Below are the code and all the weights of a small trained network. Each question names an input and a class and asks about switching units off, where a switched-off unit gives its printed mean instead of its output.

import numpy as np


def w(rows, s, z=0):
    codes = np.array(rows[::2]) - 128.0
    scale = np.full(codes.shape[1], s)
    scale[-1] = z or s
    return codes * scale


def f(y):
    return y / 2 * (1 + np.tanh(0.7978845608 * (y + 0.044715 * y**3)))


def log_softmax(a):
    a = a - a.max(-1, keepdims=True)
    return a - np.log(np.exp(a).sum(-1, keepdims=True))


def net(x, mask):
    res = np.array(x, float).reshape(1, 6) / 4 @ E
    y = f(res @ A[0][:, :-1].T + A[0][:, -1])
    res = res + np.where(mask, y, B[0][:, -1]) @ B[0][:, :-1]
    return log_softmax(res[-1] @ U[:, :-1].T + U[:, -1])


A, B = {}, {}
E = w([
[148,118,128,135,96],'x0',
[195,61,204,144,151],'x1',
[122,71,118,205,191],'x2',
[226,183,85,181,110],'x3',
[6,102,254,161,59],'x4',
[151,8,87,86,21],'x5',
],0.0082)
A[0] = w([
[95,137,41,142,30,253],'neuron 1',
[184,133,175,66,212,248],'neuron 2',
[125,181,103,2,66,183],'neuron 3',
[110,155,90,128,203,69],'neuron 4',
[172,174,98,108,194,101],'neuron 5',
[55,59,94,71,146,196],'neuron 6',
[226,24,143,134,87,175],'neuron 7',
[13,47,217,221,250,234],'neuron 8',
[112,111,203,135,10,108],'neuron 9',
[177,188,38,136,137,115],'neuron 10',
],0.0096,0.0058)
B[0] = w([
[122,92,89,171,185,191],'neuron 1',
[137,135,96,204,133,184],'neuron 2',
[61,142,164,250,154,184],'neuron 3',
[133,143,204,84,145,147],'neuron 4',
[111,155,133,124,181,165],'neuron 5',
[116,40,77,122,80,181],'neuron 6',
[201,99,102,134,119,202],'neuron 7',
[85,104,108,200,123,255],'neuron 8',
[138,188,65,136,202,194],'neuron 9',
[157,188,151,172,167,179],'neuron 10',
],0.012,0.015)
U = w([
[88,123,152,24,145,44],'0',
[139,136,163,63,92,7],'1',
[130,140,174,69,82,13],'2',
[224,66,35,155,98,223],'3',
[144,246,103,169,213,161],'4',
[152,125,167,83,103,3],'5',
[145,118,134,49,111,23],'6',
[55,97,112,186,118,248],'7',
],0.011,0.0041)

Each question gives the input, the list of numbers given to net, and the class t.
The units are the neurons (one row each of A and B). Each row of codes is followed by its name. A weight is (code - 128) times the scale printed after its matrix; where a second scale follows, it is the last column's (A, B and U).
mask holds one flag per neuron, in row order. A switched-off neuron (its flag False) gives its mean, the last column of its row in B, instead of its output. The means were averaged over made-up inputs and are rounded, as every weight is.
A unit's drop is (log p(t) with every unit on - log p(t) with that unit switched off) / (log p(t) with every unit on - log p(t) with every unit switched off).
The circuit of an input: a set's keep is (log p(t) with only the set's units on - log p(t) with every unit switched off) / (log p(t) with every unit on - log p(t) with every unit switched off). Starting from all 10 units, units are removed one at a time, each time the one whose removal leaves the highest keep (on an exact tie, the one counted first), for as long as the keep stays at least 0.8.
units of the circuit, in order: the units of the circuit, biggest drop first
k most important neurons: the k neurons with the biggest drops, biggest first
drop when u is switched off: that unit's drop, to one decimal
input [1,5,-3,0,8,5], class 3: units of the circuit, in order : (neuron 7; neuron 3)
input [-1,-6,-7,8,6,4], class 4: units of the circuit, in order : (neuron 9)
input [0,8,7,-4,-4,-8], class 7: 3 most important neurons : (neuron 8; neuron 9; neuron 10)
input [5,6,-1,-4,-3,-5], class 7: 4 most important neurons : (neuron 9; neuron 10; neuron 7; neuron 8)
input [1,-1,-7,4,6,8], class 4: 3 most important neurons : (neuron 9; neuron 3; neuron 8)
input [-6,5,5,-8,1,6], class 3: 2 most important neurons : (neuron 7; neuron 3)
input [-7,-2,-8,6,4,4], class 4: 3 most important neurons : (neuron 9; neuron 8; neuron 6)
input [-6,8,3,8,4,-3], class 7: 2 most important neurons : (neuron 8; neuron 9)
input [-3,-6,3,8,8,3], class 4: 3 most important neurons : (neuron 9; neuron 6; neuron 8)
input [-8,8,0,8,3,-6], class 7: 2 most important neurons : (neuron 9; neuron 10)
input [8,0,-1,3,-5,1], class 4: 2 most important neurons : (neuron 10; neuron 6)
input [0,-8,6,-4,2,-8], class 7: drop when neuron 6 is switched off : 0.0
input [3,2,-3,-7,-1,-8], class 7: drop when neuron 8 is switched off : 0.2
input [7,1,0,3,4,4], class 3: drop when neuron 7 is switched off : 0.1
input [-1,-5,-8,0,-1,6], class 7: units of the circuit, in order : (neuron 3)
